Here is a tiny trained network, its code and every weight. The questions are about switching its units off for an input and a class, where a switched-off unit gives its printed mean instead of its output.

import numpy as np


def w(rows, s, z=0):
    codes = np.array(rows[::2]) - 128.0
    scale = np.full(codes.shape[1], s)
    scale[-1] = z or s
    return codes * scale


def norm(h):
    return h / np.sqrt((h * h).mean(-1, keepdims=True) + 1e-5)


def f(y):
    return y / 2 * (1 + np.tanh(0.7978845608 * (y + 0.044715 * y**3)))


def log_softmax(a):
    a = a - a.max(-1, keepdims=True)
    return a - np.log(np.exp(a).sum(-1, keepdims=True))


def net(x, mask):
    res = np.array(x, float).reshape(1, 7) / 4 @ E
    u = 0
    for l in range(4):
        y = f(norm(res) @ A[l][:, :-1].T + A[l][:, -1])
        res = res + np.where(mask[u : u + 3], y, B[l][:, -1]) @ B[l][:, :-1]
        u += 3
    return log_softmax(norm(res)[-1] @ U[:, :-1].T + U[:, -1])


A, B = {}, {}
E = w([
[131,128,129,130,130,130],'x0',
[94,22,233,35,181,161],'x1',
[129,132,124,127,129,131],'x2',
[169,58,9,115,51,255],'x3',
[129,131,132,136,123,130],'x4',
[131,130,129,117,113,125],'x5',
[30,216,88,61,142,218],'x6',
],0.0048)
A[0] = w([
[8,194,136,145,167,114,113],'0.n0',
[74,139,159,52,168,145,4],'0.n1',
[3,160,39,111,112,177,68],'0.n2',
],0.0082,0.0037)
B[0] = w([
[128,146,53,10,48,116,232],'0.n0',
[28,78,114,57,1,179,178],'0.n1',
[214,167,188,156,166,191,254],'0.n2',
],0.0059,0.0041)
A[1] = w([
[59,119,253,73,220,62,96],'1.n0',
[157,37,131,79,111,215,173],'1.n1',
[131,231,136,127,125,44,250],'1.n2',
],0.0064,0.0018)
B[1] = w([
[128,89,153,194,82,214,233],'1.n0',
[106,186,88,180,212,1,253],'1.n1',
[78,100,115,158,231,57,224],'1.n2',
],0.0092,0.0039)
A[2] = w([
[67,206,103,129,180,135,6],'2.n0',
[253,126,60,152,68,192,57],'2.n1',
[214,142,152,122,105,185,32],'2.n2',
],0.0073,0.0023)
B[2] = w([
[131,147,175,1,176,169,223],'2.n0',
[209,105,96,98,67,157,254],'2.n1',
[209,163,109,103,95,161,127],'2.n2',
],0.0095,0.0026)
A[3] = w([
[118,92,34,190,72,122,91],'3.n0',
[190,128,71,2,197,100,139],'3.n1',
[78,115,136,25,77,189,2],'3.n2',
],0.0071,0.0045)
B[3] = w([
[76,207,131,107,124,2,151],'3.n0',
[100,168,219,140,118,116,253],'3.n1',
[69,56,96,122,85,191,161],'3.n2',
],0.009,0.0045)
U = w([
[109,68,107,207,173,45,253],'0',
[82,187,189,57,177,158,146],'1',
[205,142,67,166,57,47,4],'2',
[215,170,88,98,111,213,24],'3',
[101,11,220,203,100,147,53],'4',
[59,45,128,71,71,204,132],'5',
],0.011,0.0032)

Each question gives the input, the list of numbers given to net, and the class t.
The units are the neurons (one row each of A and B). Each row of codes is followed by its name. A weight is (code - 128) times the scale printed after its matrix; where a second scale follows, it is the last column's (A, B and U).
mask holds one flag per neuron, layer by layer. A switched-off neuron (its flag False) gives its mean, the last column of its row in B, instead of its output. The means were averaged over made-up inputs and are rounded, as every weight is.
A unit's drop is (log p(t) with every unit on - log p(t) with that unit switched off) / (log p(t) with every unit on - log p(t) with every unit switched off).
The circuit of an input: a set's keep is (log p(t) with only the set's units on - log p(t) with every unit switched off) / (log p(t) with every unit on - log p(t) with every unit switched off). Starting from all 12 units, units are removed one at a time, each time the one whose removal leaves the highest keep (on an exact tie, the one counted first), for as long as the keep stays at least 0.8.
circuit, biggest first: the units of the circuit, biggest drop first
most important unit: the unit with the biggest drop
top k neurons: the k neurons with the biggest drops, biggest first
top k neurons in layer l: the k neurons of layer l with the biggest drops, biggest first
input [-5,8,1,8,6,4,1], class 1: top 4 neurons => 1.n1, 1.n0, 3.n1, 1.n2
input [-5,2,-5,7,6,-8,4], class 1: top 4 neurons => 1.n1, 1.n0, 3.n1, 2.n0
input [8,6,8,-1,3,-6,7], class 5: circuit, biggest first => 0.n1
input [-8,1,-6,-6,-8,-2,2], class 5: top 2 neurons in layer 1 => 1.n1, 1.n0
input [7,-2,3,5,-8,2,-1], class 2: top 3 neurons => 1.n2, 1.n1, 2.n1
input [2,2,3,8,-2,8,7], class 1: top 4 neurons => 1.n1, 1.n0, 3.n1, 2.n0
input [-1,2,4,-5,3,6,5], class 5: top 2 neurons => 0.n1, 3.n2
input [5,2,6,8,-3,8,1], class 1: circuit, biggest first => 1.n1, 3.n1, 2.n0
input [-5,6,-7,5,-3,4,2], class 1: circuit, biggest first => 1.n1, 2.n0
input [-8,1,-4,-7,4,-6,-1], class 4: top 3 neurons => 1.n0, 1.n1, 3.n0
input [6,4,2,7,-8,8,2], class 1: circuit, biggest first => 1.n1, 3.n1
input [6,-3,-1,7,3,-5,-1], class 2: top 2 neurons => 3.n0, 1.n1
input [-5,-1,7,6,-4,-6,0], class 2: circuit, biggest first => 1.n2, 1.n1
input [-6,-2,-5,1,8,2,1], class 3: most important unit => 1.n1
input [1,6,6,6,-8,-5,2], class 1: top 2 neurons => 1.n1, 2.n0
input [1,0,0,2,8,3,5], class 3: top 3 neurons => 0.n2, 1.n2, 2.n2
input [1,4,6,-8,-3,-5,1], class 5: circuit, biggest first => 0.n0, 1.n1, 1.n0
input [3,6,-4,2,-1,0,0], class 0: top 2 neurons => 1.n1, 0.n0
input [-2,-8,-7,0,-4,2,-5], class 0: top 2 neurons in layer 2 => 2.n1, 2.n2
input [-5,2,-7,-3,-3,5,6], class 5: most important unit => 0.n1
input [7,3,-8,-8,-6,-2,-6], class 4: top 3 neurons => 1.n0, 1.n1, 3.n0
input [-8,6,-6,-7,6,0,1], class 5: top 2 neurons => 0.n1, 0.n0
input [3,4,7,-5,8,-1,2], class 5: top 2 neurons in layer 0 => 0.n0, 0.n1
input [-5,1,-5,-5,-7,0,-5], class 4: top 2 neurons in layer 1 => 1.n0, 1.n1
input [1,4,-3,2,-3,-4,-7], class 0: top 2 neurons in layer 2 => 2.n0, 2.n1
input [-4,2,0,-8,0,4,-5], class 4: top 2 neurons in layer 1 => 1.n0, 1.n1
